Each row has a name. Each question is about the rows just above it.

[ 25  12 -14  -4  39  20  74 -33] : mekup
[-26 -40  -8 -10 -10 -12 -16 -23] : Dalu
[30 50 10 20 29 29 47 47] : Feme
[  4  -8  36 -23  11  20  23  61] : taduz
[  9 -20 -30 -10  36  20  81 -32] : veru
[ 11  41 -28  11  -5 -12 -25  12] : Lel
[ 23 -12 -24  42  15  17  19  20] : tasu
[-21   5  -6  14 -35 -40 -72 -66] : Mupoz
[ 21  -5 -15 -10 -24 -35 -40 -65] : Sur
[ -7   8 -10  18   0 -12   0 -48] : Ril
[-20 -33  -4 -12 -11 -31 -14 -59] : Nafo
The one value in Ril and Nafo:	[-12]
Shared by Ril and tasu:	[-12]
The one value in Dalu and veru:	[-10]
Which value is in both Feme and mekup?	[20]
The one value in taduz and Lel:	[11]
The one value in Lel and Dalu:	[-12]

[  4  16  20 -15 -15 -24 -22  -3 -23   1   5   6  -2   6  20  -9 -22  -5
  -2  -7  -8   5 -14  -9   3   0   9   1  -7  -2  -6  32   7  -6 -11 -15
   2] : Sur
[ 21  -8 -23 -17   5  18   5   2 -10   7   5  -2  -1   8   5 -22 -21   3
 -10 -11  -6   5  -5  18 -26  -3  -2  -5   1  13   0   0  28  14  -2 -41
 -17] : Mupoz
[ 14 -30   9  -2 -24   6  13 -14   7   7   6 -12   2  -5   1   9   2   8
   4  -4  10  -1  -3  36 -76   2   9   4  -2 -11 -13   0  -5  10  12   4
 -13] : mekup
[-28  -8 -19  -7 -17  10  -3   2  16  -9  -8  -2   7  -2  -4  -5 -10  10
 -12 -11 -14  22   0  -5  33   0 -24  -2 -11   9  -4 -10  -2   6 -20  -5
  13] : Feme
[ 14 -30   9  -2 -24   6  13 -14   7   7   6 -12   2  -5   1   9   2   8
   4  -4  10  -1  -3  36 -76   2   9   4  -2 -11   6   0  -5  10  12  -8
  13] : veru
[  3  -7   2 -16   1   8  -8  -7  27   4  -7  -6  -2  -8 -11 -17  15  -7
 -19 -33  10  12   5 -36  -5   7  -6  -2 -11  12 -22   8  20   6  18 -11
  -1] : Ril
[-18   5 -13  -8 -19  -3 -27   3  -1  -5  13  -7   4  -5  14  13  -3  -1
  -2   1 -12  -8  21 -35 -90 -16  -1  -8   6   0 -22  -2  -2   0  -1  -5
 -24] : Lel
[ -9 -14 -24   2  -4  -3 -24  -6   6   6   4  -1   1   2  11   7  13  13
 -13  -1  -3   8 -17   8 -60  14  -5   4   3  -5 -21   9  -1 -11  21 -14
  17] : Nafo
[ -8   3   5   5   5  15  16   5  -5   0  -7   2   0  -1 -10   7   0   7
   1  37  18  14  -3  -5  -2   9   8   0  -5 -24  -3 -10  11  -2   7 -13
   2] : Dalu
[ -2  -9   0   4   1   4 -19   7  13  -6  -5  -2   3 -11 -12   7  11   1
 -16 -30 -10  14 -15  15  32  10  10  -3  -5  12 -11  17 -28  18  34  -2
   2] : tasu
Where do [ 14 -30   9  -2 -24   6  13 -14   7   7   6 -12   2  -5   1   9   2   8
   4  -4  10  -1  -3  36 -76   2   9   4  -2 -11   6   0  -5  10  12  -8
  13] appear?	veru
Whose row is [  3  -7   2 -16   1   8  -8  -7  27   4  -7  -6  -2  -8 -11 -17  15  -7
 -19 -33  10  12   5 -36  -5   7  -6  -2 -11  12 -22   8  20   6  18 -11
  -1]?	Ril

[-55   0  15 -35 -31  -6  23 -27 -77  38  -5  -7]  Dalu
[ 51  22 -89  74  19  73  25   1  59 -27  52  10]  Feme
[ 32 -28  -5  -8 -31 -16 -14 -38  22  -7 -19  36]  tasu
[  4  23  78  10 -40 -12  28  13 -73  63 -25  26]  gad
Which value is in both Feme and tasu?	[22]
The one value in tasu and Feme:	[22]

[ -7  17  35 -16] -> Feme
[ 18 -55 -57  25] -> Lel
[ 27   5 -56 -56] -> Mupoz
[-41  16  69 -61] -> Ril
[-57 -44  17 -43] -> gad
[-44  14  51 -56] -> Nafo
Which row holds [ -7  17  35 -16]?	Feme
Which value is in both Nafo and Mupoz?	[-56]
Shared by Nafo and gad:	[-44]
Whose row is [-44  14  51 -56]?	Nafo
Which value is in both gad and Lel?	[-57]

